Each row of numbers belongs to one of the things below and depends on some of the facts about them. Some rows are named. Which thing is each other row?

Some rows with their names:
[26 6 -21 2 8 -4 5 14 0 -30 0 15 -14 9 11 -3 -20 5 -5 13 -17 -17 16 6 0 -9 6] : kaplar
[-9 -8 10 2 0 -1 0 -1 17 2 6 -8 0 -1 -4 9 -4 -5 6 -1 3 0 2 8 8 -3 -13] : plasak
[-6 -11 8 0 9 1 0 -4 16 -6 6 -5 -5 -5 -5 8 -7 -6 10 -2 1 0 2 9 4 -2 -13] : ziner
[33 15 -14 12 -16 -4 6 23 11 -13 -12 7 9 29 2 7 -13 6 -14 21 -16 -15 20 8 16 -15 -8] : mezu
[0 14 9 30 8 3 1 -12 -27 1 3 -9 0 -2 16 2 21 -10 -3 -11 9 -9 -4 -8 -3 -5 16] : rerul
[16 2 6 4 -18 -5 -2 7 1 11 -10 -7 15 24 7 -4 4 -11 -20 14 3 -9 13 3 12 -7 -15] : brunin
[9 15 4 22 10 -7 -3 -13 -17 -9 0 -9 13 -3 14 7 14 -12 -2 -13 10 -2 -4 -8 -3 -5 10] : klikle
[11 27 -3 39 7 -4 11 15 5 -18 4 1 20 -3 -21 21 -13 10 25 -6 -21 -20 -14 -20 2 -3 17] : flotrik
[-3 -9 -1 -10 2 -2 4 -6 1 24 -7 0 8 -9 4 -11 11 -2 -2 4 -1 1 -10 -2 -3 7 0] : travos
[-11 -6 12 -4 1 1 -2 2 21 3 7 -9 -4 -1 -12 0 -4 -10 15 -8 2 0 4 12 3 6 -1] : bafles
[-11 -8 8 -2 7 2 0 -6 13 -4 8 -6 -3 -6 -7 4 -5 -4 10 -4 1 2 -4 3 1 0 -8] : klezek
[6 0 5 -12 -8 3 -6 -3 -11 2 0 -3 10 13 -9 -9 0 -1 -4 -5 9 10 -2 -8 -6 -3 -3] : testo
[-6 -11 12 -3 6 1 4 0 9 8 6 -5 4 1 -13 -1 -8 -6 10 0 0 -7 -11 -7 -2 1 -8] : dokluvo
[1 -10 -2 -10 5 -3 4 -6 3 22 -5 1 8 -7 4 -9 9 -3 0 5 -1 1 -11 -1 -4 6 -2] : supa
[3 2 2 -1 0 -1 -5 -7 -11 -7 3 -5 -4 4 10 -1 7 -7 -9 -7 11 8 7 4 -2 -5 -2] : flogavim
[-12 -6 12 3 1 4 -2 -3 12 3 7 -7 -4 -2 -6 6 -1 -5 9 -4 4 1 -1 5 5 -2 -9] : pilak
[-15 -13 6 -3 -1 -1 4 -7 5 -5 5 -4 -2 5 -6 7 -9 -7 10 -4 4 4 -14 0 13 -1 -6] : mafogik
[10 -2 4 -5 0 -1 -2 -8 -16 0 1 -5 7 9 4 -11 1 -6 -6 -3 8 0 -2 -5 -6 -3 0] : gagrubro

How the things are related:
Δ: points at; ξ: refers to; ρ: belongs to class
bafles Δ:stalar ρ:b
bepliram Δ:gepe ρ:b
berebam Δ:stozom ρ:c
brala ρ:c
bregazir Δ:plival ρ:c
bremek ρ:a
brerinil ξ:brini, soplam, kluto, stoskir, brulal ρ:a
brifla Δ:toskar ρ:a
brini Δ:skotek ρ:c
broklal Δ:rolo ρ:c
brugir ρ:a
brulal ρ:a
brunin ρ:a
brupa Δ:klubos ρ:a
dadim ρ:b
derus ξ:forul, rerul, klikle ρ:c
deste Δ:pilak ξ:rerul, nusimes, dodritru, stivo, flosker, klezel ρ:c
devi Δ:fliluk ρ:a
didar Δ:plasak ρ:b
dito Δ:plitrik ρ:a
dobo Δ:plostok ρ:c
dodritru ρ:a
dokluvo ρ:b
dramak ρ:b
drazugal Δ:stufas ξ:brunin, mupefli, plival, klezel ρ:a
dreli ρ:a
dresto Δ:tribros ξ:kadrel, futrun ρ:b
drigre Δ:gromo ρ:c
dripes Δ:brupa ξ:zuval, brupa ρ:c
droskal Δ:broklal ξ:bepliram, plobabos ρ:a
drovo ξ:trabru, kluvon, flitrun, truskan ρ:a
drubres Δ:deste ρ:b
fiklek Δ:podri ρ:a
flebrik ξ:stuflil, tridi, kadrel, dreli ρ:c
fletror Δ:pluflel ρ:c
fliluk Δ:ritor ξ:raza, kligem, fletror ρ:a
fliskom Δ:sabral ρ:b
flitrun ρ:a
flivu Δ:stuflil ρ:c
flobor Δ:plodris ρ:b
flofes Δ:triklin ξ:troskik, nusimes, ruzusti ρ:c
flogavim Δ:tage ρ:a
flosker Δ:vatin ρ:c
flotrik ξ:gador, mupli, drigre, griklam, klikle ρ:b
forul Δ:brini ρ:c
futrun Δ:kluto ρ:c
gador ρ:a
gagrubro ρ:a
gelar Δ:flotrik ρ:c
gepe Δ:stimepus ρ:a
gibrufu ρ:a
gragror ξ:traplem, zipir, kluvon, skamok, veflu ρ:b
grelorer Δ:supa ξ:klubos, griskul, kadrel, ruzusti, fletror, skamok, veflu ρ:c
griklam Δ:zaflu ρ:c
griskul ρ:a
grolam Δ:menik ρ:a
gromo Δ:mafogik ξ:seflum, brala, berebam, kadrel, klezek, ritor ρ:a
gruvoker Δ:griklam ξ:griklam ρ:a
gumon Δ:dresto ρ:a
kabas ξ:brunin, nusimes, steflis, gibrufu ρ:c
kadrel ρ:b
kaplar ξ:stufas, stuflil, kluvon, lasal, zuval, didar, gepe, steflis ρ:a
kituk Δ:riten ρ:b
klalak Δ:droskal ρ:a
kletem ξ:brunin, tagos, ravebol, menik, kluto, sasare, flivu, podri ρ:b
klezek Δ:linal ρ:b
klezel Δ:mufek ρ:a
kligem ρ:a
klikle Δ:brerinil ρ:a
klobem ξ:troskik, skipibo, ravebol, drubres ρ:b
kloskuzos Δ:gagrubro ρ:a
klubos ρ:a
kluto ρ:c
kluvon ρ:b
lafoten ρ:b
lagrur ξ:traplem, muklik, dito, skorin ρ:b
lasal ρ:b
linal Δ:masas ξ:brugir, fliskom ρ:b
mafogik Δ:lasal ρ:b
masas Δ:raza ρ:c
menik Δ:flogavim ρ:a
mezu ξ:dadim, brunin, plasak, plobabos, fliskom, nistun, dramak ρ:a
mufek ξ:brala, kligem, dodritru, bremek, toklik, klikle, klezel ρ:a
muklik ρ:a
mupefli ρ:a
mupli Δ:gumon ρ:b
neflik Δ:noklun ξ:muklik, zabrol, ziskom, testo ρ:a
nistun Δ:dadim ρ:b
noklun ξ:nusimes, travos, stesko, peku, plodris, pilak, stoskir, tisten ρ:b
nusimes ρ:b
peku Δ:klalak ρ:a
pilak Δ:veflu ρ:b
plaplel Δ:skamok ρ:c
plasak Δ:ziner ρ:b
plitrik Δ:rebras ξ:rerul, brini, stivo ρ:a
plival Δ:flivu ρ:a
plobabos Δ:dobo ρ:a
plodris Δ:drazugal ρ:c
plostok ξ:skotek, brini, kluto, gibrufu ρ:c
pluflel Δ:skorin ξ:stufas, toskar, rolo, zuval, nistun ρ:b
podri ρ:a
ravebol ρ:a
raza Δ:testo ρ:c
rebras Δ:zuval ρ:a
rerul Δ:mezu ρ:a
riten Δ:klikle ρ:a
ritor Δ:lafoten ρ:c
rolo Δ:bepliram ρ:b
runutal Δ:skipibo ξ:trabru, ziner, plobabos, berebam, skamok ρ:a
ruzusti ρ:a
sabral Δ:rerul ξ:muklik, futrun, gelar ρ:c
sasare ρ:c
seflum ρ:c
skamok Δ:futrun ρ:b
skefe Δ:plaplel ρ:c
skipibo Δ:fliskom ρ:a
skorin ρ:a
skotek Δ:bregazir ρ:c
soplam ρ:c
stalar ρ:b
steflis Δ:derus ρ:a
stesko Δ:runutal ρ:b
stimepus Δ:ziskom ρ:c
stivo ρ:a
stoskir ρ:c
stozom ρ:c
studem ξ:kloskuzos, troskik, brugir, zufleplun, testo ρ:a
stufas Δ:bafles ρ:b
stuflil Δ:peku ρ:a
stupir Δ:forul ρ:a
supa ρ:c
tage Δ:stoskir ρ:a
tagos Δ:soplam ρ:c
takudren Δ:drigre ρ:b
testo ρ:a
tisten ρ:b
tofum Δ:takudren ρ:a
toklik ρ:a
toskar Δ:stupir ρ:c
trabru ρ:c
traplem ρ:a
travos ρ:c
tribros Δ:dokluvo ρ:c
tridi Δ:ziku ρ:b
triklin Δ:flobor ξ:zipir, kituk, takudren ρ:b
troskik ρ:c
truskan ρ:a
vatin ξ:dobo, gelar ρ:c
veflu Δ:fiklek ρ:a
vigum ξ:fiklek, gagrubro, ravebol, drigre, plodris ρ:a
vitre ξ:brunin, toskar, plival, zufleplun, dramak, sasare ρ:b
zabrol ρ:c
zaflu ρ:a
zigu Δ:zipir ρ:c
ziku Δ:tofum ρ:a
ziner Δ:steflis ρ:b
zipir Δ:flosker ρ:b
ziskilo Δ:truskan ξ:broklal, brulal ρ:b
ziskom Δ:fletror ρ:a
zufleplun Δ:mupefli ρ:b
zuval ρ:b

Which thing is each row?
No name comes twice in this set of rows, the named rows included.
[2 0 2 -6 -13 1 1 -1 5 27 -11 -3 21 0 -11 -2 9 5 -1 2 1 9 -12 -5 0 7 -2] : troskik
[21 29 -7 28 -26 -6 3 30 24 -8 -12 0 6 27 3 14 1 -5 -4 4 -10 -13 32 23 19 -4 15] : drazugal
[-4 -3 1 -10 -5 -2 1 1 26 19 -6 -4 2 -8 3 -5 17 -8 8 -9 3 9 8 24 -1 17 11] : plodris
[0 -3 7 -1 -5 4 -2 -4 -21 8 0 -2 -7 11 9 -15 5 -8 -10 4 6 -9 3 -5 -2 -1 2] : gibrufu
[12 0 4 -8 -9 0 -4 -4 -9 2 -2 -3 14 13 -1 -5 -1 -3 -7 0 7 6 1 -6 -3 -5 -6] : brugir
[4 15 -11 24 -24 1 14 27 7 19 -16 10 1 8 0 6 4 11 -10 24 -23 -21 5 -1 15 1 8] : kabas
[3 8 4 -1 3 15 -14 -15 -9 4 11 -3 2 -4 6 -5 3 4 -20 -7 7 16 7 1 -4 -5 -10] : ziskom
[6 14 -22 8 2 -14 -6 17 4 -39 1 16 -3 10 9 1 -28 13 -16 4 -13 -8 20 -2 7 4 4] : droskal
[1 -5 11 3 -2 7 0 -3 21 6 5 -10 2 -4 -8 14 1 -4 6 2 1 4 1 13 7 -12 -20] : fliskom
[-16 -8 8 5 11 1 -11 -4 16 -2 12 -3 1 -5 -5 -2 -20 1 -8 -2 -3 -1 3 -1 5 11 -15] : rolo
[0 -12 1 -21 17 2 1 -5 10 -15 14 3 -4 -10 -21 -2 -23 3 20 -5 -5 3 -10 -4 -11 0 -4] : kadrel
[-2 9 -7 7 0 3 4 21 28 -23 7 7 -16 -2 -18 14 -19 6 20 -3 -18 -8 13 14 4 3 13] : triklin
[-9 -3 6 6 12 4 -11 -8 18 -1 14 -4 3 -9 -3 1 -18 4 -9 -2 -6 2 3 2 5 7 -17] : bepliram
[2 -6 -3 -4 -2 -4 3 -3 10 19 -12 -2 3 -13 15 4 20 0 -6 10 5 5 3 14 2 -4 -18] : toskar
[-15 -16 2 -5 0 0 8 -11 6 -13 7 -3 -7 11 -3 10 -16 -12 11 -4 3 9 -19 0 19 -4 1] : takudren

The same things again, as new rows of numbers:
Some rows with their names:
[7 -6 29 2 -1 7 -13 20 -15 5 3 -23 9 2 -19 20 -30 -9 9 6 -19 -36 -24 -27 -7 29 10 7 7 -25 -9 21 5] : drovo
[14 -9 14 4 -11 10 -15 1 -19 -8 -5 -3 16 -12 -15 19 -22 4 13 -12 -4 -19 -12 -8 6 20 7 8 -1 -17 -11 -6 19] : zaflu
[9 -7 0 -10 -14 5 -16 3 -15 -22 -24 -4 18 -9 -6 3 -37 -4 17 -17 -6 -5 3 -21 3 16 20 11 2 -18 -8 3 5] : soplam
[10 -13 14 4 -8 8 -15 1 -17 -8 -4 -3 17 -12 -18 17 -23 3 12 -14 -2 -23 -9 -6 3 20 10 9 -4 -17 -10 -9 22] : menik
[19 42 19 -35 8 6 -41 18 -5 -4 -8 -43 7 4 -26 1 -19 -32 17 -11 -6 -23 16 -24 -5 11 8 8 4 -21 7 5 -22] : deste
[15 -21 6 24 -9 16 -31 -5 -27 7 -21 -10 12 2 -4 -13 -29 -6 29 -23 0 -13 -24 -20 -31 15 20 10 0 -16 -33 -9 9] : fliskom
[13 -17 11 0 -3 29 -10 -1 -17 -10 -2 3 15 -11 -22 -2 -8 27 20 3 -4 -9 -10 -11 14 17 3 11 -4 -19 -8 0 19] : ziskom
[26 40 20 -28 1 9 -36 19 -13 -6 -7 -42 10 4 -21 4 -19 -28 21 -8 -11 -15 8 -32 0 10 3 8 9 -22 3 8 -27] : derus
[13 -23 0 11 -5 14 -20 -10 -13 3 -18 -11 0 -5 -3 10 -42 -9 8 -8 -7 -13 -14 -13 -13 21 17 1 -1 -22 -25 9 6] : zuval
[7 3 22 11 -10 6 -3 -4 -11 -6 2 8 6 -6 -15 17 -22 9 19 1 -9 -4 -16 -16 3 24 12 2 14 -6 -8 0 26] : stuflil
[15 -23 28 1 -6 7 -28 10 -29 9 10 -29 4 12 -10 -10 -39 -29 11 14 -17 -5 -9 -41 17 19 14 15 4 -46 -31 16 19] : dresto
[14 -8 -3 -14 0 28 -10 2 -14 -16 -23 -1 13 -10 -10 -5 -21 19 23 -1 -6 8 3 -25 3 17 14 6 -4 -14 -9 10 3] : stimepus
[3 -9 26 4 2 5 -11 22 -12 9 0 -22 9 1 -19 21 -32 -8 7 6 -20 -44 -26 -25 -17 34 13 7 5 -23 -7 26 6] : kaplar
[23 -23 11 12 -16 14 -19 -7 -27 0 -5 -12 3 0 -2 8 -43 -11 13 2 -11 4 -13 -28 14 17 9 6 6 -31 -33 4 15] : kadrel
[24 -11 -8 16 -23 -5 -25 -4 -8 11 -21 3 1 -8 1 11 -33 8 4 4 -8 -22 -9 -18 -9 12 21 14 0 -22 -36 0 -10] : stufas
[23 5 -1 -5 -26 -9 -22 11 -14 -7 -25 8 17 -11 -1 11 -23 11 12 -3 -10 -13 8 -29 -1 8 24 22 -1 -15 -24 -4 -12] : plodris
[25 -8 -5 12 -21 -1 -28 -8 -11 4 -17 3 5 -9 -1 2 -27 6 8 1 -5 -17 -7 -17 0 7 20 17 -1 -24 -34 -4 -5] : stalar
[24 6 5 -5 -9 5 -8 1 -29 -9 1 -11 32 -11 -7 15 -24 8 11 -11 -12 -15 -28 8 9 18 25 1 0 -16 -14 0 25] : tofum

Which thing is each row?
No name comes twice in this set of rows, the named rows included.
[13 27 16 -9 -13 -5 -15 -2 -13 -12 -13 -1 8 -4 -4 15 -33 -14 22 -14 -8 12 7 -24 -1 14 23 3 13 -1 -12 -6 13] : forul
[4 11 24 7 -1 -3 -8 -4 -9 4 0 8 9 -6 -15 15 -18 8 19 -5 -4 -10 -9 -5 -14 22 25 3 5 2 -10 -13 31] : plival
[23 8 17 1 -12 13 -19 0 -17 -8 -3 -9 15 -10 -20 21 -15 4 17 -12 -4 -20 -10 -5 3 14 3 6 3 -14 -7 -10 9] : dodritru
[30 15 20 -1 -9 15 -25 1 -20 -5 -1 -16 13 -9 -23 27 -15 -2 17 -13 -3 -16 -7 -10 6 12 -5 4 4 -14 -8 -13 2] : klikle
[25 -3 -5 1 -11 7 -19 -12 -25 -1 -8 -17 14 -3 1 2 -38 -6 11 -8 -8 1 -21 -2 6 14 26 0 0 -23 -31 3 15] : tridi
[11 -15 19 2 -5 13 -17 0 -19 -11 -4 -6 14 -11 -21 24 -25 -1 9 -13 -2 -19 -4 -7 8 20 5 7 -6 -19 -8 -10 22] : fiklek
[10 -10 19 -3 14 3 -35 8 -18 23 -2 -27 4 8 -15 -12 -26 -20 11 3 -9 -24 -4 -21 -17 18 29 11 -13 -29 -31 5 16] : linal
[12 -2 20 -7 11 0 -39 7 -19 21 1 -27 6 9 -14 -24 -19 -19 15 2 -6 -23 -1 -19 -9 12 30 17 -9 -31 -28 0 16] : klobem
[1 6 31 -1 14 14 -10 16 -9 15 5 -15 3 4 -23 3 -16 9 16 17 -15 -26 -20 -25 -15 29 17 5 6 -14 -7 21 14] : droskal
[26 10 11 -15 -7 13 -23 5 -24 -11 -18 -13 14 -8 -10 17 -26 -7 20 -14 -7 6 7 -28 -2 10 11 4 -1 -11 -17 -5 -1] : griklam
[8 -6 3 -10 -4 4 -16 4 -18 -11 -24 -4 18 -9 -4 6 -30 0 17 -17 -7 -5 5 -19 -12 16 27 8 -7 -10 -16 0 12] : sasare
[20 10 18 -1 -5 9 -21 1 -16 -2 -4 -10 15 -11 -22 22 -14 3 15 -15 -1 -21 -9 -4 -3 15 6 5 0 -11 -9 -13 9] : klezel
[30 20 -3 -24 -7 6 -13 3 -31 -13 -13 -20 32 -8 2 9 -30 1 18 -14 -14 9 -10 -7 3 12 34 -1 -2 -13 -21 5 10] : drigre

